[[130  98 102 148]
 [143 142 102 106]] out 148, 98

[118 118 108 107 110 138 112] out 138, 107

[[115 120 137 114 112]
 [134 122 105 139 104]
 [132 119 111 137 110]] out 139, 104

[134 121 136 158] out 158, 121

[150 147 109 144 103 113 146] out 150, 103

[152 141 136 130 151 114] out 152, 114

[116 123 141 132 135 136 151] out 151, 116

[ 99 132 139 116 141 125 134] out 141, 99

[150 124 126 129 133 125] out 150, 124
---
[121 114 134 154 127] -> 121
[145 155 126 134 136] -> 145
[120  99 129 136 118] -> 120
[150 109 141 128 153] -> 150
[119 101 115 118 135] -> 119
[142 103 110 139 137] -> 142
[122 113 117 134 153] -> 122
[146 107 100 103 134] -> 146
[125 120 124 101 153] -> 125
[123 106 130 135 148] -> 123
---
124	139	131	130	125	111
99	102	126	111	126	139
==> 139

147	120	123	151	129	155
137	124	139	123	138	118
==> 120

147	151	153	145	143
147	143	157	144	146
==> 151

151	130	128	127	128	128
128	128	130	151	141	128
==> 130

133	128	141	102	143	123	140
128	130	128	107	122	149	132
==> 128

108	149	114	131
103	121	138	138
==> 149

142	136	136	151	138
157	103	108	120	110
==> 136

111	135	132	105	149
110	134	126	100	150
==> 135
---
124,103,119,126,118
157,111,143,151,154
119,136,149,127,127
--> 149

122,124,123,125,122,133,122
119,128,111,155,130,133,126
135,118,140,136,123,123,127
--> 123

118,127,147,151,121,133,126
138,138,138,113,151,140,113
125,135,124,126,116,125,129
--> 116

114,121,120,133
119,112,136,155
134,128,111,138
--> 128

147,123,127,128
127,138,127,135
104,106,122,121
--> 106

130,130,126,112,132,124,137
137,133,109,129,116,135,136
130,129,107,115,136,125,145
--> 136
---
[146 151 116 124 115] --> 151, 146

[108 153 148 126 129] --> 153, 148

[[119 126 145 131 139 110 147]
 [101 127 145 115 138 115 148]] --> 148, 147

[[121 142 156 113 144 126]
 [123 112 142 124 158 130]] --> 158, 156

[[132 137 122 126 122]
 [141 127 125 118 156]] --> 156, 141

[149 103 137 117 128 122] --> 149, 137

[[118 115 131 104]
 [126 104 126 132]
 [142 113 133 135]] --> 142, 135

[[118 123 138 111 116 115]
 [156 122 120 134 114 102]
 [126 132 124 112 151 147]] --> 156, 151

[125 156 131 102 151 104] --> 156, 151

[126 139 147 120 113 149 140] --> 149, 147
---
((113, 122, 133, 108, 104), (129, 113, 115, 134, 127)) >> 133
((150, 126, 147, 138, 111), (127, 138, 125, 121, 144), (113, 143, 113, 122, 151)) >> 147
(100, 121, 131, 121, 127) >> 131
(119, 123, 153, 109, 100) >> 153
(104, 107, 107, 132, 106) >> 107
(131, 120, 106, 112, 141) >> 106
(118, 108, 139, 106, 118) >> 139
---
127	128	141	136	129	127	119
138	125	106	126	115	126	105
145	141	131	143	138	101	147
| 138

139	143	124	104
110	147	125	137
119	102	120	124
| 102

130	155	139	151	139
135	134	134	147	134
153	126	145	143	145
| 145

134	151	122	131	111
136	106	132	122	123
137	132	131	135	145
| 131

107	146	152	115	126
120	138	126	122	120
129	141	142	140	110
| 142

138	124	118	124	151	123
126	135	130	122	120	128
135	123	127	121	108	115
| 121

151	125	155	153	129	128	121
123	136	115	129	132	134	121
135	129	122	115	110	120	121
| 110

126	126	121	149	139	137
113	119	119	111	109	126
126	137	149	105	127	121
| 105
---
[[125 132 132 120 130]
 [129 114 140 121 114]
 [118 144 155 111 133]] => 114

[[141 130 129 139]
 [109 151 143 127]] => 151

[[120 149 132 135 144]
 [121 144 135 131 136]
 [118 154 150 127 148]] => 144

[[104 113 103 117 115 138]
 [101 109 110 119 114 139]
 [102 111 106 118 114 138]] => 109

[[144 127 128 128 140 106 101]
 [123 117 146 107 106 112 149]
 [129 135 128 113 123 132 130]] => 117

[[150 110 147 100 122 124]
 [144 106 135 113 123 124]
 [122 153 130 117 130 140]] => 106

[[122 128 124 131 136 120]
 [128 128 128 128 128 128]
 [134 104 148 147 110 119]] => 128
---
[141 111  99 123] --> 99

[[149 119 123 130 122]
 [129 126 132 127 125]] --> 132

[[125 146 129 111 125 121]
 [115 128 155 120 127 117]
 [117 131 153 124 125 120]] --> 153

[[128 135 131 131 133]
 [122 136 131 129 152]
 [129 136 129 127 136]] --> 129

[137 131 156 157  98 129 126] --> 156

[[120 126 117 100 122 131]
 [124 115 149 156 122 122]] --> 149

[137 120 152 128 126 121] --> 152

[127 140 139 152 133 151 144] --> 139
---
133  125  131  126  135  107 -> 133, 107

125  109  151  136 -> 125, 136

138  150  125  145  120 -> 138, 120

121  129  103  134 -> 121, 134

140  124  142  101 -> 140, 101

143  108  129  105  131  137 -> 143, 137

135  127  156  138 -> 135, 138

130  131  144  149  111  105 -> 130, 105

112  100  126  143  136  130 -> 112, 130

130  144  106  132
148  122  121  135
-> 130, 135
---
[[112 123 125 141]
 [120 125 131 100]
 [119 121 139 135]] -> 135

[142 156 122 144 136 136] -> 136

[[ 98 148 104 113 107 118]
 [115 139  99 119 106 118]] -> 118

[[131 125 126 126 129 128]
 [134 119 113 122 123 134]
 [138 118 104 118 118 134]] -> 134

[[136 109 129 129 107]
 [112 134 120 113 132]
 [135 111 140 152 124]] -> 124

[[134 142 130 123 135 140]
 [130 122 124 125 150 143]] -> 143
